Group, then class:
[-2.08 -0.26 -0.56  1.11 -0.28  1.72 -0.48 -1.89  0.49 -1.15  0.38 -3.03
  0.69 -1.27 -2.53 -1.63  1.35 -4.31  0.19  0.31 -1.11 -1.42  2.06 -1.46
 -0.24  1.07 -2.04  0.60 -2.04] | Zd.<45>
[-1.65 -1.16 -0.81  0.82  0.36  0.58 -0.42 -1.78  0.06 -1.22  0.41 -1.78
 -0.05 -1.54 -1.99  0.11  1.07 -3.17  0.30  0.73 -0.24 -1.73  1.79 -1.02
 -0.23  1.23 -0.81  0.99 -0.44] | Zd.<45>
[ 0.20  0.32  0.44  1.21 -0.78 -0.53 -0.02  0.56  0.76 -2.29 -1.09  0.29
  0.10 -0.38  1.08  1.04 -0.32  4.14 -0.04  0.06  2.39 -2.19  0.76 -0.30
 -0.77  0.09  1.18  0.73  0.19] | Zq.<50>
[-0.55 -0.80 -0.25  0.89  0.28  0.19  0.18 -1.09  0.20 -2.24 -0.63  0.96
  0.27 -1.11 -0.05  2.58  0.47  4.10  0.63  0.69  3.04 -2.61  0.22 -0.88
 -0.08  1.25  1.67  1.67  1.14] | Zq.<50>
[ 1.42  0.56  0.44 -1.70 -2.00 -0.01  0.94  1.26 -2.47 -1.18  1.73  1.38
  0.62 -1.58  4.28 -1.61 -0.04 -1.39  1.57  0.97  0.52  0.02  2.63 -1.82
 -1.03  0.50  2.15  1.66  0.37] | Jc.<62>
[-0.07 -0.88 -0.12  1.22 -0.74 -1.42 -0.32  0.35  0.71 -2.27  0.06  0.52
  0.24 -1.09  1.90  1.62 -0.13  3.87 -0.07  0.64  2.51 -2.29  1.25 -0.48
 -0.88  0.41  2.17  0.98  0.26] | Zq.<50>
[-0.80 -0.39 -0.19  0.81 -0.65  0.19  0.15 -0.77 -0.26 -1.96  0.27  1.58
 -0.30 -0.94  1.48  0.72  0.35  3.94  0.59  0.44  1.65 -1.42  1.19 -1.21
 -0.67  1.78  1.99  1.53  1.31] | Zq.<53>
[-1.54 -1.01 -0.89  1.34  0.26  0.41 -0.33 -1.82  0.54 -1.15  0.86 -1.93
  0.39 -1.53 -2.13 -0.16  1.17 -3.45 -0.24  0.35  0.06 -1.86  1.79 -0.67
 -0.81  1.07 -1.05  0.67 -1.45] | Zd.<45>
[-0.08 -0.93 -0.13 -1.13 -0.37  0.11  0.63 -1.12 -2.40 -0.15  2.74  2.33
  0.40 -2.04  2.24 -1.17  0.55 -3.27  1.22  0.91 -0.38  0.25  2.41 -1.70
 -0.34  1.05  1.67  1.34  1.72] | Jc.<49>
[-2.10 -0.67 -0.89  2.11 -0.02  1.57 -0.67 -3.29  0.81 -0.35  0.40 -0.83
  0.32 -1.62 -3.24 -1.70  1.20 -4.72  0.18 -0.43 -1.20 -1.21  1.73 -0.74
  0.19  0.23 -2.01 -0.40 -0.67] | Zd.<45>
[-2.34 -0.76 -0.97  0.98  0.30  1.78 -0.59 -2.12  0.39 -0.27  0.47 -2.74
  0.57 -0.52 -2.64 -1.63  1.57 -4.48  0.02  0.26 -1.74 -0.50  1.18 -1.22
  0.42  1.34 -2.07  0.64 -2.16] | Zd.<45>
[ 1.24  0.19 -0.04 -2.29 -0.76  0.30  1.27 -0.31 -3.72 -0.03  2.44  2.95
  0.29 -2.15  2.92 -1.44  0.40 -4.47  1.89  0.82 -0.14  0.77  2.54 -1.90
 -0.65  0.80  2.00  1.16  1.51] | Jc.<49>
[-1.10 -0.18 -0.10  2.25 -0.89 -0.33 -0.52 -0.59  1.35 -2.13 -0.85  0.27
  0.10 -0.69  0.86  0.57 -0.25  4.23 -0.37 -0.24  2.05 -2.03  1.14 -0.44
 -0.89  0.41  0.98  0.68 -0.06] | Zq.<50>
[-1.67 -1.26 -0.99  0.46  0.50  0.37 -0.26 -1.70  0.02 -0.35  1.35 -0.97
  0.40 -1.11 -1.21 -0.41  0.98 -2.54  0.00  0.50 -0.86 -0.48  0.58 -0.75
  0.22  1.45 -0.58  0.74  0.35] | Zd.<55>
[-1.38 -1.14 -0.93 -0.12  0.20  0.53 -0.36 -1.20 -0.39 -0.09  2.06 -3.47
  0.72 -1.47 -1.21 -1.64  1.59 -6.53 -0.01  0.84 -1.97 -0.49  2.43 -1.23
 -0.51  1.31 -1.49  1.13 -1.57] | Zd.<55>
